After every row comes roughly how far along a hidden order it lies, from 0 to 30.
In the rows, 100 means zero.
182; 108; 148; 169; 114; 200; 101; 107; 128; 56; 117; 107; 104; 133; 109; 77; 2	10
79; 99; 96; 93; 72; 78; 108; 67; 89; 75; 90; 108; 110; 101; 104; 106; 104	3
103; 121; 111; 135; 81; 56; 89; 54; 130; 83; 104; 89; 115; 129; 105; 94; 62	14
113; 113; 100; 102; 86; 100; 108; 68; 99; 56; 100; 105; 115; 139; 104; 92; 91	1
145; 154; 109; 121; 93; 61; 40; 85; 74; 96; 170; 99; 147; 75; 92; 101; 92	27
140; 112; 111; 129; 71; 78; 82; 105; 75; 142; 164; 101; 122; 43; 94; 109; 85	30
159; 95; 121; 141; 103; 154; 104; 117; 130; 131; 117; 95; 95; 103; 99; 81; 81	26
181; 116; 142; 157; 80; 134; 92; 66; 110; 91; 149; 86; 128; 98; 91; 82; 32	27
151; 102; 89; 112; 91; 130; 105; 100; 91; 154; 126; 114; 97; 80; 100; 86; 129	23
148; 118; 120; 140; 100; 185; 109; 55; 137; 42; 87; 104; 119; 178; 105; 74; 57	0
153; 111; 123; 150; 67; 87; 103; 37; 126; 106; 119; 88; 118; 124; 95; 83; 85	21
147; 105; 116; 133; 67; 81; 97; 98; 76; 117; 154; 98; 118; 43; 93; 101; 82	29
146; 62; 93; 110; 65; 176; 153; 113; 99; 182; 88; 110; 75; 79; 97; 78; 130	22
153; 82; 107; 127; 96; 151; 120; 107; 113; 158; 109; 102; 87; 82; 98; 78; 109	25
101; 88; 95; 117; 82; 129; 120; 100; 122; 106; 57; 112; 78; 123; 111; 90; 80	2
139; 115; 91; 103; 89; 86; 88; 121; 96; 163; 119; 106; 98; 69; 99; 90; 115	26
156; 133; 129; 142; 83; 101; 80; 44; 126; 89; 135; 86; 130; 122; 94; 85; 68	22
146; 113; 136; 153; 60; 90; 104; 38; 136; 107; 110; 88; 116; 124; 97; 83; 77	17
143; 85; 118; 142; 67; 175; 150; 55; 146; 101; 58; 109; 80; 155; 113; 72; 74	1
154; 113; 125; 141; 73; 106; 106; 48; 113; 110; 119; 89; 127; 107; 92; 87; 78	23
102; 86; 97; 108; 78; 126; 127; 85; 117; 109; 51; 115; 81; 131; 112; 92; 114	1
162; 88; 139; 173; 57; 117; 115; 91; 103; 141; 129; 94; 103; 61; 91; 86; 63	30
103; 103; 104; 118; 85; 118; 116; 79; 126; 96; 72; 113; 88; 176; 111; 84; 80	1

New part:
101; 126; 128; 108; 93; 117; 92; 85; 99; 73; 137; 69; 85; 116; 90; 82; 89; 86; 84; 85; 124; 131	19
126; 65; 47; 115; 118; 71; 111; 75; 95; 117; 46; 91; 54; 151; 123; 100; 139; 130; 110; 71; 114; 100	30
87; 82; 121; 74; 98; 87; 98; 103; 98; 149; 120; 70; 102; 125; 88; 103; 139; 125; 73; 91; 127; 61	14
108; 83; 59; 96; 109; 58; 129; 109; 100; 138; 53; 114; 93; 95; 83; 103; 107; 106; 124; 103; 105; 68	12
77; 85; 117; 71; 98; 93; 106; 110; 101; 139; 119; 67; 115; 120; 72; 100; 126; 113; 63; 101; 128; 67	14
117; 58; 57; 82; 115; 97; 65; 116; 99; 130; 91; 97; 100; 126; 108; 102; 80; 124; 65; 81; 122; 99	22
116; 122; 86; 96; 104; 49; 117; 70; 91; 128; 62; 131; 78; 136; 139; 86; 101; 135; 144; 93; 31; 121	27
101; 129; 146; 84; 86; 103; 75; 100; 97; 93; 112; 132; 122; 72; 101; 99; 61; 89; 113; 101; 96; 137	22
96; 128; 95; 123; 88; 73; 125; 68; 94; 99; 72; 179; 76; 116; 118; 93; 127; 105; 132; 101; 83; 121	29
123; 93; 96; 78; 105; 84; 115; 74; 96; 90; 80; 103; 95; 90; 104; 110; 108; 96; 120; 73; 95; 146	0
112; 124; 146; 72; 91; 89; 70; 88; 92; 107; 92; 138; 115; 88; 112; 107; 81; 106; 121; 87; 107; 151	23
82; 109; 91; 116; 93; 86; 57; 107; 99; 142; 75; 180; 85; 140; 133; 88; 104; 129; 102; 99; 152; 84	21
99; 103; 52; 135; 115; 94; 87; 104; 102; 82; 33; 130; 91; 123; 105; 88; 69; 96; 114; 102; 127; 128	16
95; 77; 69; 136; 109; 117; 58; 120; 102; 91; 64; 116; 88; 115; 100; 102; 88; 103; 87; 99; 179; 89	18
85; 92; 133; 124; 92; 127; 61; 119; 102; 88; 93; 102; 97; 77; 97; 116; 117; 96; 104; 105; 175; 70	11
126; 91; 104; 76; 87; 84; 87; 118; 101; 140; 133; 133; 92; 74; 98; 93; 80; 94; 100; 88; 123; 77	12
116; 92; 69; 84; 110; 75; 126; 85; 96; 117; 76; 116; 100; 107; 132; 105; 106; 125; 123; 103; 2; 108	21
104; 57; 47; 87; 104; 75; 111; 111; 95; 151; 74; 145; 101; 108; 101; 117; 121; 123; 82; 100; 95; 84	7
84; 110; 167; 104; 85; 116; 74; 97; 96; 85; 99; 108; 111; 77; 105; 124; 126; 104; 109; 106; 129; 105	7

Part 3:
66; 120; 96; 91; 118; 93; 108; 92; 102; 101; 92; 102; 97; 89; 100; 90; 117; 83; 104; 113	20
84; 120; 91; 116; 81; 94; 93; 107; 116; 107; 118; 100; 99; 91; 106; 73; 97; 135; 113; 100	25
118; 126; 108; 115; 94; 102; 100; 110; 93; 114; 119; 99; 104; 82; 104; 118; 114; 142; 108; 96	17
66; 143; 90; 134; 96; 103; 103; 104; 91; 126; 114; 89; 135; 67; 107; 125; 153; 106; 99; 94	18
103; 108; 89; 120; 97; 102; 95; 98; 98; 129; 99; 99; 128; 86; 100; 110; 104; 95; 98; 99	19
116; 99; 94; 111; 95; 104; 96; 108; 97; 96; 78; 100; 89; 85; 99; 188; 88; 122; 96; 77	14
105; 119; 97; 77; 83; 101; 84; 103; 101; 94; 98; 101; 84; 90; 94; 86; 112; 145; 104; 96	12
56; 95; 69; 128; 100; 101; 105; 109; 87; 108; 73; 105; 97; 98; 100; 147; 83; 147; 94; 96	25
107; 135; 81; 131; 103; 89; 96; 117; 97; 97; 108; 93; 125; 61; 101; 141; 106; 145; 99; 98	10
77; 145; 42; 131; 77; 101; 86; 117; 89; 93; 57; 103; 96; 82; 101; 135; 42; 179; 118; 73	29
98; 135; 109; 98; 99; 87; 108; 105; 100; 123; 99; 99; 128; 81; 99; 96; 97; 49; 84; 101	4
104; 159; 90; 151; 107; 92; 94; 115; 99; 93; 111; 97; 131; 80; 103; 4; 106; 87; 91; 97	8
102; 124; 74; 84; 95; 92; 95; 103; 110; 107; 87; 128; 90; 82; 99; 0; 107; 122; 115; 114	13
99; 82; 90; 105; 86; 104; 108; 112; 88; 110; 75; 99; 113; 118; 100; 138; 61; 157; 100; 84	30
85; 119; 98; 147; 118; 103; 103; 105; 95; 110; 129; 88; 129; 83; 105; 101; 99; 66; 87; 108	17
100; 125; 124; 103; 98; 98; 100; 102; 98; 101; 97; 99; 110; 83; 91; 85; 105; 105; 97; 88	16
100; 123; 90; 154; 116; 88; 107; 100; 97; 103; 116; 99; 110; 94; 102; 126; 138; 80; 87; 99	10
114; 87; 95; 86; 95; 102; 101; 109; 92; 107; 84; 107; 105; 99; 103; 119; 89; 136; 88; 88	17
115; 112; 102; 97; 114; 105; 102; 111; 94; 113; 113; 97; 99; 95; 93; 66; 121; 123; 85; 90	6
102; 148; 84; 116; 110; 103; 94; 108; 95; 108; 93; 97; 102; 76; 98; 111; 106; 146; 104; 73	19
65; 108; 69; 147; 98; 103; 104; 101; 91; 101; 72; 105; 117; 94; 105; 77; 120; 138; 98; 98	14
99; 116; 108; 92; 116; 99; 101; 96; 105; 98; 95; 98; 124; 107; 92; 125; 128; 80; 97; 88	0
98; 86; 98; 111; 119; 104; 104; 100; 94; 105; 87; 104; 106; 106; 104; 118; 103; 129; 94; 82	3
100; 106; 96; 110; 112; 91; 99; 98; 105; 123; 122; 103; 126; 104; 101; 103; 120; 66; 99; 103	6
72; 123; 96; 128; 110; 97; 97; 104; 98; 88; 72; 104; 99; 81; 102; 105; 102; 75; 100; 100	15
94; 93; 90; 84; 97; 108; 96; 104; 92; 100; 82; 103; 109; 100; 91; 126; 101; 173; 103; 98	27
95; 82; 110; 72; 106; 99; 107; 86; 109; 103; 106; 100; 74; 117; 91; 64; 87; 37; 95; 91	18
